Each row has a name. Each question is about the rows just above it. Places in a row count from 0.

[-0.41  0.64 -1.62  2.17  0.63  0.07 -0.25 -2.13 -2.47 -1.13 -0.90 -1.20
  2.62 -1.59 -2.28  0.03]  bima
[-0.29  0.14  0.57 -0.79 -0.30  2.90 -0.85 -0.83 -1.05  0.45  3.29  2.04
 -0.14 -0.01  3.15 -2.61]  Viza
[-0.51 -2.53  6.54 -1.54  5.20 -0.79 -1.62  1.72  3.52 -1.35  1.36 -2.09
 -0.48  0.95 -1.70  3.14]  Defu
[-0.55  8.61 -1.49  5.87 -0.90 -1.39  0.98 -0.32  2.80 -0.28 -1.16 -2.11
 -3.57 -0.37 -0.25 -0.72]  Feg
[-0.66 -3.16 -0.52 -1.52 -1.34  0.53 -0.42  0.21 -2.24  1.22 -1.86 -2.44
 -3.33  1.34  3.58 -1.27]  matig
[-0.48 -0.36 -1.25  0.87  0.70  0.28 -0.49 -1.90 -2.12 -1.15 -0.81 -1.10
  1.10 -1.03 -1.48 -0.18]  ferev
[ 0.05 -2.30  3.93 -1.35  4.13 -0.34 -1.45  0.28  2.44 -0.99  2.44 -1.83
 -3.07 -0.18 -2.07  2.65]  Napo
[-0.32  0.15  0.58 -0.80 -0.30  2.98 -0.86 -0.85 -1.03  0.43  3.28  2.00
 -0.20 -0.01  3.11 -2.60]  godoz
[-0.94 -2.61  0.69 -1.47 -0.82 -0.91 -1.37  1.14 -0.67  0.16 -1.70 -2.09
 -0.47  0.21  2.73 -1.16]  berel
[-0.54  3.80 -1.46  3.65 -0.25 -0.92  0.20 -1.43 -0.40 -0.84 -1.06 -1.79
 -2.33 -0.82 -0.97 -0.49]  tuziz
[ 3.38 -1.06 -1.87 -1.07 -1.19  0.11  0.95 -1.32  2.15 -0.54 -0.01  2.48
  1.53  2.99 -1.18  3.62]  vive
[-0.75  0.09 -0.51 -0.69 -0.22 -0.78  5.38  4.82 -2.86  2.24 -0.92  3.25
  0.05 -1.90 -3.86 -0.96]  tuvot
Table of tags by key:
[8.62] -> J517
[0.09] -> J330
[-1.07] -> J349
[8.61] -> J732
[-1.06] -> J829
[-2.54] -> J210
[-2.53] -> J463
[-1.18] -> J865
Look up the entry of vive at place 1 in the table: | J829
The rest of the row after [-2.09 -0.47]: | [ 0.21  2.73 -1.16]
Go on from [-1.25  0.87  0.70  0.28 -0.49] to the end of its row. | [-1.90 -2.12 -1.15 -0.81 -1.10  1.10 -1.03 -1.48 -0.18]

[ 1.06 -1.40  2.62  2.63  1.69 -6.43 -1.00  4.17 -4.02 -5.30 -6.37 -1.37
 -5.98 -0.98 -5.33  3.39 -0.69 -1.72  0.15 -5.08  3.29  3.21 -1.24  4.23
 -1.65 -6.57 -1.84  1.22  2.23  0.12 -1.53  1.47 -0.68 -6.52 -5.23 -5.07
 -0.71  2.45  4.18  2.76  2.19 -4.84  3.43 -2.75  3.58 -1.05 -5.92 -4.21
 -1.60  2.97 -4.43] -> gug
[ 1.06 -1.40  2.62  2.63  1.69 -6.43 -1.00  4.17 -4.02 -5.30 -6.37 -1.37
 -5.98 -0.98 -5.33  3.39 -0.69 -1.72  0.15 -6.69  3.29  3.21 -1.24  4.23
 -1.65 -6.57  4.73  1.22  2.23  0.12 -1.53  1.47 -0.68 -6.52 -5.23 -5.07
 -0.71  2.45  4.18  2.76  2.19 -4.84  3.43 -2.75  3.58 -1.05 -5.92 -5.84
 -0.93  2.97 -4.43] -> Molum
[-3.43 -1.36  4.43  3.53  3.20  6.74 -2.27 -5.83  4.68  5.70  6.41 -1.17
  6.19 -2.87  5.02  5.22 -0.54  1.72  0.39  6.97  5.07  4.05 -2.65 -5.56
  4.89  6.78 -4.88  0.67  3.18 -1.18 -1.36  1.88 -1.34  6.76  5.36  4.58
  6.39  4.03 -5.60  3.29 -5.69  4.79 -5.97  1.60 -3.26 -2.72  6.69  6.18
 -1.95  2.94  3.07] -> nurus
[ 0.96 -1.72  1.23  0.99  0.57 -4.46 -1.78  4.96 -3.44 -4.02 -3.97 -0.16
 -4.23 -1.63 -4.02  1.52  1.32 -1.67 -0.33 -4.52  1.54  1.60 -1.94  5.44
 -1.74 -4.44  5.21  0.33  0.71 -0.48 -1.73  0.23 -1.33 -4.39 -3.09 -3.86
 -1.09  0.91  5.05  1.42  2.89 -3.81  4.35 -0.01  4.31 -1.96 -4.07 -4.21
 -1.61  2.20 -3.46] -> kuram
Table of tags by key:
[5.45] -> J898
[1.41] -> J659
[-0.16] -> J309
[1.42] -> J51
[2.76] -> J361
[5.44] -> J871
The tag of kuram, keyed by place 39: | J51
Move every entry of [2.63] by -1 step of 0.01. | [2.62]
Move every entry of [0.91 5.05] by -1 step of 0.01. | [0.90 5.04]
Go on from [-4.21 -1.61] to the end of its row. | [ 2.20 -3.46]
[ 0.96 -1.72  1.23  0.99  0.57 -4.46 -1.78  4.96 -3.44 -4.02 -3.97 -0.16
 -4.23 -1.63 -4.02  1.52  1.32 -1.67 -0.33 -4.52  1.54  1.60 -1.94  5.44
 -1.74 -4.44  5.21  0.33  0.71 -0.48 -1.73  0.23 -1.33 -4.39 -3.09 -3.86
 -1.09  0.91  5.05  1.42  2.89 -3.81  4.35 -0.01  4.31 -1.96 -4.07 -4.21
 -1.61  2.20 -3.46] is in which row? | kuram
Whose row is [ 1.06 -1.40  2.62  2.63  1.69 -6.43 -1.00  4.17 -4.02 -5.30 -6.37 -1.37
 -5.98 -0.98 -5.33  3.39 -0.69 -1.72  0.15 -6.69  3.29  3.21 -1.24  4.23
 -1.65 -6.57  4.73  1.22  2.23  0.12 -1.53  1.47 -0.68 -6.52 -5.23 -5.07
 -0.71  2.45  4.18  2.76  2.19 -4.84  3.43 -2.75  3.58 -1.05 -5.92 -5.84
 -0.93  2.97 -4.43]? | Molum

[ 0.11 -0.09  0.02  0.05  0.00  0.06  0.38  4.81  6.59  6.69  6.62  6.61
  6.66  6.72  6.64  6.70  6.72  6.64  6.56  6.62  6.65  6.49  6.52  6.60
  6.64  6.69  6.57  6.62  6.64] -> Sib
[ 0.11 -0.09  0.02  0.05  0.00  0.06  0.38  4.81  6.59  6.69  6.62  6.61
  6.66  6.73  6.64  6.70  6.72  6.64  6.56  6.62  6.65  6.49  6.60  6.60
  6.64  6.69  6.57  6.62  6.64] -> nureg
[ 0.11 -0.09  0.02  0.05  0.00  0.06  0.38  4.81  6.59  6.69  6.62  6.61
  6.66  6.72  6.64  6.70  6.72  6.64  6.56  6.62  6.65  6.49  6.62  6.60
  6.64  6.69  6.57  6.62  6.64] -> Sig
[-0.09 -0.09  0.02  0.04  0.00  5.21  6.42  6.53  6.69  6.60  6.58  6.52
  6.63  6.68  6.66  6.62  6.58  6.67  6.65  6.58  6.64  6.59  6.59  6.66
  6.58  6.52  6.56  6.71  6.57] -> timuv
[ 0.08  0.06  0.02 -0.03 -0.05  0.01 -0.06  0.00  0.00 -0.02 -0.10 -0.05
 -0.06  0.06  0.05  0.13  1.03  5.79  6.57  6.62  6.52  6.65  6.65  6.57
  6.57  6.54  6.65  6.56  6.60] -> sutiv
key -> tag
[6.62] -> J471
[6.70] -> J261
[6.53] -> J903
The tag of timuv, keyed by place 15: | J471
Shift each entry of [6.59] by -1 times 0.01: | [6.58]
The row with [ 0.08  0.06  0.02 -0.03 -0.05  0.01 -0.06  0.00  0.00 -0.02 -0.10 -0.05
 -0.06  0.06  0.05  0.13  1.03  5.79  6.57  6.62  6.52  6.65  6.65  6.57
  6.57  6.54  6.65  6.56  6.60] is | sutiv
The rest of the row after [ 0.00  0.00 -0.02 -0.10 -0.05]: | [-0.06  0.06  0.05  0.13  1.03  5.79  6.57  6.62  6.52  6.65  6.65  6.57
  6.57  6.54  6.65  6.56  6.60]
After [0.13 1.03], its row goes on with | [5.79 6.57 6.62 6.52 6.65 6.65 6.57 6.57 6.54 6.65 6.56 6.60]

[-1.50  0.23 -0.42  0.93  6.04  4.36 -4.57]  sigem
[-1.50  0.23 -0.42  0.93  6.04  4.36 -6.07]  Tumis
[-0.63 -2.10  5.36 -3.04 -6.75 -0.58 -0.57]  gamo
Move every entry of [0.93 6.04 4.36] by +1 step of 0.01. | [0.94 6.05 4.37]
Shift each entry of [ 0.23 -0.42] by +1 times 0.01: | [ 0.24 -0.41]
Shift each entry of [6.04 4.36] by -1 times 0.01: | [6.03 4.35]
Move every entry of [ 5.36 -3.04 -6.75] by -1 step of 0.01. | [ 5.35 -3.05 -6.76]

[ 0.55 -1.43  2.12 -1.67  1.88 -1.99  1.12  0.33  0.41 -3.36 -0.95  0.12
 -0.52  0.43 -0.66 -0.39 -4.85  1.78  1.19 -0.45  2.63 -7.49  0.29  0.34
 -1.03] -> ropu
[ 0.72  0.89  1.90 -0.07  0.97  1.81  0.22  2.18 -0.17  0.97  0.65 -1.57
 -1.29 -2.24  0.54 -0.93  2.29 -0.53 -1.20 -0.45  0.00 -0.33  0.29 -0.86
 -0.16] -> maz
[ 0.55  0.38  2.12 -1.67  1.88 -1.99  1.12  0.33  0.41 -3.36 -0.95  0.12
 -0.52  0.43 -0.66 -0.39  0.99  1.78  1.19 -0.45  2.63  0.00  0.29  0.34
 -1.03] -> dop
[ 0.55  0.38  2.12 -1.67  1.88 -1.99  1.12  0.33  0.41 -3.36 -0.95  0.12
 -0.52  0.43 -0.66 -0.39  0.99  1.78  1.19 -0.45  0.99 -0.33 -1.65  0.10
 -2.76] -> redu
[-2.52  1.67  2.79 -1.67  4.94 -1.54  1.72 -1.21 -0.06  2.62 -4.14 -4.54
 -0.85  2.74  2.93 -0.39 -0.63 -1.52  2.79  2.22  0.33 -0.98 -2.23  1.30
 -3.63] -> Nebub
[ 0.55  0.38  2.12 -1.67  1.88 -1.99  1.12  0.33  0.41 -3.36 -0.95  0.12
 -0.52  0.43 -1.56 -0.39  0.99  1.78  1.19 -0.45  2.63  0.00  0.29  0.34
 -1.03] -> Laf
[-3.20  1.28 -2.12 -1.67  1.88  1.36  2.32 -0.60  0.41  1.38 -2.15  0.55
  1.03 -1.35  0.54  0.69  3.59 -0.53 -0.24 -0.77 -1.64 -2.28 -1.65  1.30
  0.42] -> zunes
key -> tag
[-1.68] -> J873
[2.12] -> J100
[-1.67] -> J417
[2.78] -> J189
[2.79] -> J944
[2.13] -> J790
Join Nebub by its entry at place 2: | J944
The rest of the row after [ 1.78  1.19 -0.45  0.99]: | [-0.33 -1.65  0.10 -2.76]

[ 3.04 -0.57  0.33  0.90 -2.19  3.68  7.53  2.24 -0.02 -0.67  4.42  1.55
 -3.69 -1.39  3.16  0.12 -4.06  2.25  5.84  2.31 -4.58 -0.43 -0.56  1.41
  1.40 -0.45 -2.38 -4.93  1.15 -0.76 -2.29 -4.06  3.49  1.07 -2.24 -2.96
 -1.12 -0.80  0.62 -3.28  2.28 -3.35 -1.38 -2.90  0.60  3.21 -0.96  1.37
  3.91 -1.94] = Giki
[ 3.04 -0.57  0.33  0.90 -2.19  3.68  7.53  2.24 -0.02 -0.67  4.42  1.55
 -3.69 -1.39  3.16  0.12 -4.06  2.25  5.84  2.31 -4.58 -0.43 -0.56  1.41
  1.40 -0.45 -2.38 -4.93  1.15 -0.76 -2.29 -4.06  3.49  1.07 -2.24 -2.96
 -1.12 -0.80  0.62 -3.28  2.28 -3.35 -1.38 -2.90  0.60  3.21  1.99 -3.30
  0.88 -1.04] = bapiz
[ 3.04 -0.57  0.33  0.90 -2.19  3.68  7.53  2.24 -0.02 -0.67  4.42  1.55
 -3.69 -1.39  3.16  0.12 -4.06  2.25  5.84  2.31 -4.58 -0.43 -0.56  1.41
  1.40 -0.45 -2.38 -4.93  1.15 -0.76 -2.29 -4.06  3.49  1.07 -2.24 -2.96
 -1.12 -0.80  0.62 -3.28  2.28 -3.35 -1.38 -2.90 -1.53 -0.08 -2.82  3.46
  0.43 -2.59] = Miv
[-0.43 -0.56] with +1 step of 0.01 on every entry: | [-0.42 -0.55]
The row with [ 3.04 -0.57  0.33  0.90 -2.19  3.68  7.53  2.24 -0.02 -0.67  4.42  1.55
 -3.69 -1.39  3.16  0.12 -4.06  2.25  5.84  2.31 -4.58 -0.43 -0.56  1.41
  1.40 -0.45 -2.38 -4.93  1.15 -0.76 -2.29 -4.06  3.49  1.07 -2.24 -2.96
 -1.12 -0.80  0.62 -3.28  2.28 -3.35 -1.38 -2.90  0.60  3.21  1.99 -3.30
  0.88 -1.04] is | bapiz
Where do [ 3.04 -0.57  0.33  0.90 -2.19  3.68  7.53  2.24 -0.02 -0.67  4.42  1.55
 -3.69 -1.39  3.16  0.12 -4.06  2.25  5.84  2.31 -4.58 -0.43 -0.56  1.41
  1.40 -0.45 -2.38 -4.93  1.15 -0.76 -2.29 -4.06  3.49  1.07 -2.24 -2.96
 -1.12 -0.80  0.62 -3.28  2.28 -3.35 -1.38 -2.90 -1.53 -0.08 -2.82  3.46
  0.43 -2.59] appear? | Miv

[-2.09  5.59  4.33  6.32 -3.59 -3.69  4.66  4.44 -0.18 -0.13 -5.09 -6.67
  7.49 -6.90  0.35 -5.72 -1.01  0.01  4.62  5.46 -0.24 -3.47 -7.40]  kitop
[-3.57  5.70 -2.03 -1.44  7.69  3.68  6.02 -5.25  3.05  2.50  4.14  1.93
  2.85  7.64  0.22 -3.90  6.57 -5.95 -5.24 -3.10 -4.02  3.47  1.56]  sugop
[ 6.69 -2.69 -0.82  4.32 -1.94 -0.90  3.13 -3.47 -6.36  0.52  4.05  2.02
 -6.75 -5.98 -7.98 -7.35  2.28  5.15 -6.68  1.25  0.00 -1.15 -7.80]  lolu
[ 2.58 -4.60  7.30  7.24  4.44 -7.18 -3.57 -4.26 -1.20  4.08 -2.28  0.61
 -1.55 -7.52 -0.14 -5.37  5.38  3.42 -0.64 -4.13  5.23  7.39 -2.72]  Nibif
key -> tag
[7.30] -> J305
[-0.24] -> J551
[4.33] -> J802
Join kitop by its entry at place 2: | J802
[-0.14] with +1 step of 0.01 on every entry: | [-0.13]
Whose row is [-2.09  5.59  4.33  6.32 -3.59 -3.69  4.66  4.44 -0.18 -0.13 -5.09 -6.67
  7.49 -6.90  0.35 -5.72 -1.01  0.01  4.62  5.46 -0.24 -3.47 -7.40]? | kitop
Which row holds [ 6.69 -2.69 -0.82  4.32 -1.94 -0.90  3.13 -3.47 -6.36  0.52  4.05  2.02
 -6.75 -5.98 -7.98 -7.35  2.28  5.15 -6.68  1.25  0.00 -1.15 -7.80]? | lolu
The rest of the row after [7.64 0.22]: | [-3.90  6.57 -5.95 -5.24 -3.10 -4.02  3.47  1.56]

[-3.88 -3.07 -2.41  2.89  0.86 -1.19  0.28] : zefo
[-0.86  3.46 -6.43  1.35 -1.80 -8.57 -1.13] : gidef
[-3.13 -5.61  3.75  3.59 -2.85  6.80  0.71] : paga
[ 4.95  6.31 -0.45  0.86 -1.97 -3.07 -0.46] : libi
[-3.13 -5.62  3.75  3.59 -2.85  4.06 -0.11] : Zagas
After [-3.13 -5.61  3.75  3.59 -2.85], its row goes on with | [6.80 0.71]
After [-2.85  6.80], its row goes on with | [0.71]

[-5.48 -3.31 -4.66 -2.19  4.13 -1.30 -2.59 -1.63  1.36] : Nefen
[-6.71 -4.11 -5.93 -5.54  0.93  8.91 -5.29  9.14 -5.55] : peli
[-5.48 -3.31 -4.67 -5.08  0.58  6.83 -4.12  7.07 -4.75] : kib
[-5.87 -3.31 -4.68 -5.08  0.87  7.11 -4.20  7.34 -5.02] : Zufem
After [-3.31 -4.68 -5.08], its row goes on with | [ 0.87  7.11 -4.20  7.34 -5.02]
The rest of the row after [-5.48 -3.31 -4.67]: | [-5.08  0.58  6.83 -4.12  7.07 -4.75]
Table of tags by key:
[7.11] -> J31
[-5.02] -> J512
[-5.55] -> J787
[1.36] -> J242
[-4.75] -> J955
Look up the entry of Zufem at place 8 in the table: | J512
[-5.48] with +1 step of 0.01 on every entry: | [-5.47]

[ 4.47  5.96 -1.35  3.31] = did
[-1.13  5.97 -1.35  3.31] = Duba
[ 3.59 -0.38 -3.25  2.83] = tol
The rest of the row after [ 5.96 -1.35]: | [3.31]
Move every entry of [-1.13  5.97 -1.35] by +1 step of 0.01. | [-1.12  5.98 -1.34]
Move every entry of [-0.38] by -1 step of 0.01. | [-0.39]
tags:
[4.47] -> J961
[-1.14] -> J872
[-1.13] -> J435
[3.31] -> J30
Join Duba by its entry at place 0: | J435
Move every entry of [3.59] by -1 step of 0.01. | [3.58]
[-1.35] with +1 step of 0.01 on every entry: | [-1.34]

[ 2.95 -0.59 -2.74 -2.07  2.16  0.57  1.54 -0.62]  zunu
[ 2.89 -1.74 -1.08 -1.60 -2.14 -0.36  0.94 -2.13]  guze
[ 2.89 -1.75 -2.53 -1.28 -4.05  1.33  0.02 -1.12]  Bebis
[ 2.63 -2.45 -2.53 -1.28  3.59  1.41  2.16 -3.97]  rog
[ 2.89 -1.74 -1.08 -1.60 -2.14 -0.36  0.79 -2.13]  bepu
[ 2.76 -0.59  1.21 -1.04 -6.91  0.14 -0.74  0.05]  fuf
[ 2.12 -2.09 -2.74 -2.07  2.16  0.57  1.55 -3.14]  Rasu
Go on from [-2.74 -2.07  2.16  0.57  1.55] to the end of its row. | [-3.14]
Shift each entry of [-2.74 -2.07] by +1 times 0.01: | [-2.73 -2.06]
The rest of the row after [2.16 0.57 1.55]: | [-3.14]
[-1.08 -1.60] with +1 step of 0.01 on every entry: | [-1.07 -1.59]
[1.33 0.02] with -1 step of 0.01 on every entry: | [1.32 0.01]

[-2.29  2.24 -3.90  2.57  2.45 -0.21 -5.61  0.07] -> fibor
[-1.78  1.53 -4.69  2.57  2.44 -0.21 -5.19  0.01] -> Gerez
[ 0.07  0.28  5.07 -6.67 -0.37  3.33  0.79 -0.75] -> sipas
[-5.19] with -1 step of 0.01 on every entry: | [-5.20]
Table of tags by key:
[-6.67] -> J770
[-0.38] -> J667
[-0.36] -> J235
[2.45] -> J479
[-0.37] -> J318
Look up the entry of sipas at place 4 in the table: | J318
[-0.37  3.33] with +1 step of 0.01 on every entry: | [-0.36  3.34]
Go on from [ 2.57  2.44 -0.21] to the end of its row. | [-5.19  0.01]
Whose row is [-1.78  1.53 -4.69  2.57  2.44 -0.21 -5.19  0.01]? | Gerez
Move every entry of [-0.37] by +1 step of 0.01. | [-0.36]

[-3.08  1.82 -5.05 -1.07] -> teg
[ 1.75 -1.22 -3.64 -1.74] -> kapu
[-1.47  4.72  6.16 -0.84] -> tep
[-1.46  4.32 -7.66  1.67] -> luf
[-1.46  4.72 -7.66  1.67] -> povin
[-1.47  4.73 -0.43 -0.38] -> goke
tags:
[-1.22] -> J387
[4.74] -> J384
[4.72] -> J908
[4.32] -> J706
[1.82] -> J719
[4.73] -> J47
[1.81] -> J654
[-0.38] -> J715
The tag of goke, keyed by place 1: | J47
The rest of the row after [-1.46  4.72]: | [-7.66  1.67]
Go on from [-1.47  4.72] to the end of its row. | [ 6.16 -0.84]
[4.72] with +1 step of 0.01 on every entry: | [4.73]
Move every entry of [-1.47] by -1 step of 0.01. | [-1.48]
Whose row is [-1.47  4.73 -0.43 -0.38]? | goke

